[[152 134 132 117 144]
 [137 132 102 119 116]
 [137 127 142 135 153]
 [146 134 135 126 143]]
->
[[144 117 132 134 152]
 [116 119 102 132 137]
 [153 135 142 127 137]
 [143 126 135 134 146]]

[[130 130 116 124 130]
 [137 121 143 137 123]
 [134 127 152 131 110]]
->
[[130 124 116 130 130]
 [123 137 143 121 137]
 [110 131 152 127 134]]

[[108 121 137 135 117 108]
 [132 111 127 139 117 110]
 [150 134 125 146 144 117]
 [116 109 125 142 130 107]]
->
[[108 117 135 137 121 108]
 [110 117 139 127 111 132]
 [117 144 146 125 134 150]
 [107 130 142 125 109 116]]

[[124 138 124 133 146 150 138 117 137 119 131 115]
 [121 134 120 136 144 147 137 117 137 136 128 122]
 [126 139 125 128 148 152 139 117 137 153 132 111]
 [123 136 122 135 145 149 137 117 137 115 127 119]
 [125 139 123 123 149 151 137 116 137 127 117 122]
 [125 139 124 128 147 151 138 117 137 143 126 116]
 [125 139 124 128 148 151 138 116 137 112 126 116]]
->
[[115 131 119 137 117 138 150 146 133 124 138 124]
 [122 128 136 137 117 137 147 144 136 120 134 121]
 [111 132 153 137 117 139 152 148 128 125 139 126]
 [119 127 115 137 117 137 149 145 135 122 136 123]
 [122 117 127 137 116 137 151 149 123 123 139 125]
 [116 126 143 137 117 138 151 147 128 124 139 125]
 [116 126 112 137 116 138 151 148 128 124 139 125]]

[[126 156 112]
 [126 116 147]
 [127 103 150]
 [125 120 153]
 [136 132 106]
 [124 125 144]]
->
[[112 156 126]
 [147 116 126]
 [150 103 127]
 [153 120 125]
 [106 132 136]
 [144 125 124]]

[[102 138 143 142]
 [110 136 141 141]
 [132 125 121 119]
 [156 119 113 114]
 [106 135 141 141]
 [113 132 133 135]
 [131 129 124 122]
 [113 134 140 136]]
->
[[142 143 138 102]
 [141 141 136 110]
 [119 121 125 132]
 [114 113 119 156]
 [141 141 135 106]
 [135 133 132 113]
 [122 124 129 131]
 [136 140 134 113]]

[[123 113]
 [122 118]
 [126 117]
 [121 111]
 [125 121]
 [129 128]
 [140 149]
 [119 111]
 [120 119]]
->
[[113 123]
 [118 122]
 [117 126]
 [111 121]
 [121 125]
 [128 129]
 [149 140]
 [111 119]
 [119 120]]
---
[[154 119 123 139]
 [132 125 123 122]]
->
[[132 125 123 122]
 [154 119 123 139]]

[[117 131 134 114]
 [117 116 106 131]
 [117 116 118 127]
 [122 128 120 123]
 [155 152 155 126]]
->
[[155 152 155 126]
 [117 131 134 114]
 [117 116 106 131]
 [117 116 118 127]
 [122 128 120 123]]

[[119 129 113 147 141 147 131]
 [116 110 118 135 141 146 109]
 [128 138 144 142 130 133 133]
 [131 146 129 143 139 143 120]
 [140 139 120 126 112 127 132]
 [118 123 155 113 123 142 114]]
->
[[118 123 155 113 123 142 114]
 [119 129 113 147 141 147 131]
 [116 110 118 135 141 146 109]
 [128 138 144 142 130 133 133]
 [131 146 129 143 139 143 120]
 [140 139 120 126 112 127 132]]

[[134 102]
 [131 110]
 [138 114]
 [131 116]
 [137 114]
 [138 119]
 [129 109]
 [134 114]
 [133 117]
 [137 116]
 [138 123]]
->
[[138 123]
 [134 102]
 [131 110]
 [138 114]
 [131 116]
 [137 114]
 [138 119]
 [129 109]
 [134 114]
 [133 117]
 [137 116]]

[[123 123]
 [102 136]
 [115 108]
 [107 142]]
->
[[107 142]
 [123 123]
 [102 136]
 [115 108]]

[[144 133 125 139]
 [102 119 135 131]
 [111 131 131 150]
 [113 111 134 141]
 [102 125 142 148]
 [153 125 142 138]
 [136 112 146 121]
 [109 122 141 107]
 [120 131 119 124]
 [130 105 145 135]]
->
[[130 105 145 135]
 [144 133 125 139]
 [102 119 135 131]
 [111 131 131 150]
 [113 111 134 141]
 [102 125 142 148]
 [153 125 142 138]
 [136 112 146 121]
 [109 122 141 107]
 [120 131 119 124]]

[[116 134 135 149]
 [131 124 131 137]]
->
[[131 124 131 137]
 [116 134 135 149]]

[[131 138 141 108 131 119 120 137 119]
 [137 128 131 121 130 118 112 127 123]
 [122 121 132 139 129 123 136 126 123]
 [141 131 143 129 124 105 116 143 126]
 [136 125 143 119 135 125 122 136 113]
 [142 144 121 129 126 125 128 142 148]
 [118 129 122 137 124 135 153 137 138]
 [137 132 137 130 127 122 118 117 124]
 [135 136 135 118 132 130 123 120 135]]
->
[[135 136 135 118 132 130 123 120 135]
 [131 138 141 108 131 119 120 137 119]
 [137 128 131 121 130 118 112 127 123]
 [122 121 132 139 129 123 136 126 123]
 [141 131 143 129 124 105 116 143 126]
 [136 125 143 119 135 125 122 136 113]
 [142 144 121 129 126 125 128 142 148]
 [118 129 122 137 124 135 153 137 138]
 [137 132 137 130 127 122 118 117 124]]
---
[[110 115 143 114 134 136 134 134]
 [127 125 130 116 112 121 118 119]
 [116 126 123 117 123 129 124 118]
 [107 110 142 111 134 149 143 147]]
->
[[110 115 143 114 134 136 134 134]
 [107 110 142 111 134 149 143 147]
 [127 125 130 116 112 121 118 119]
 [116 126 123 117 123 129 124 118]]

[[123 128 125 132 125 130 125 120 127 120]
 [119 123 126 129 131 130 119 126 139 126]
 [125 128 119 142 134 136 118 126 123 126]
 [130 142 138 123 118 133 151 104 116 104]
 [129 102 123 109 115 119 137 120 130 120]
 [123 131 122 130 143 135 130 129 141 129]
 [139 118 128 122 114 119 134 127 110 127]]
->
[[130 142 138 123 118 133 151 104 116 104]
 [139 118 128 122 114 119 134 127 110 127]
 [119 123 126 129 131 130 119 126 139 126]
 [123 128 125 132 125 130 125 120 127 120]
 [129 102 123 109 115 119 137 120 130 120]
 [123 131 122 130 143 135 130 129 141 129]
 [125 128 119 142 134 136 118 126 123 126]]

[[130 127 125 126 127 125 127 130 128 128]
 [126 125 131 126 132 125 128 128 128 129]
 [110 106 116 108 112 110 154 121 118 154]]
->
[[126 125 131 126 132 125 128 128 128 129]
 [130 127 125 126 127 125 127 130 128 128]
 [110 106 116 108 112 110 154 121 118 154]]

[[128 133 119 149 141 125 148 136 133 126 151 128]
 [150 111 133 117 136 149 144 139 149 125 132 134]
 [127 150 135 120 106 137 134 146 117 148 148 117]]
->
[[127 150 135 120 106 137 134 146 117 148 148 117]
 [150 111 133 117 136 149 144 139 149 125 132 134]
 [128 133 119 149 141 125 148 136 133 126 151 128]]

[[119 139 135]
 [104 131 109]
 [133 141 125]
 [111 101 117]
 [142 150 133]
 [149 106 114]]
->
[[119 139 135]
 [142 150 133]
 [133 141 125]
 [111 101 117]
 [149 106 114]
 [104 131 109]]

[[136 127 113 112 128 129 121 118 127 131 121 117 126 119]
 [141 133 116 110 129 118 129 128 126 125 116 115 125 120]
 [138 134 127 121 128 117 133 134 126 121 117 120 126 125]
 [130 124 120 121 128 132 121 118 128 134 124 125 128 124]
 [131 120 106 109 125 140 113 107 128 140 127 120 127 118]
 [119 121 129 134 126 139 121 119 128 135 135 135 130 130]]
->
[[119 121 129 134 126 139 121 119 128 135 135 135 130 130]
 [138 134 127 121 128 117 133 134 126 121 117 120 126 125]
 [130 124 120 121 128 132 121 118 128 134 124 125 128 124]
 [141 133 116 110 129 118 129 128 126 125 116 115 125 120]
 [136 127 113 112 128 129 121 118 127 131 121 117 126 119]
 [131 120 106 109 125 140 113 107 128 140 127 120 127 118]]
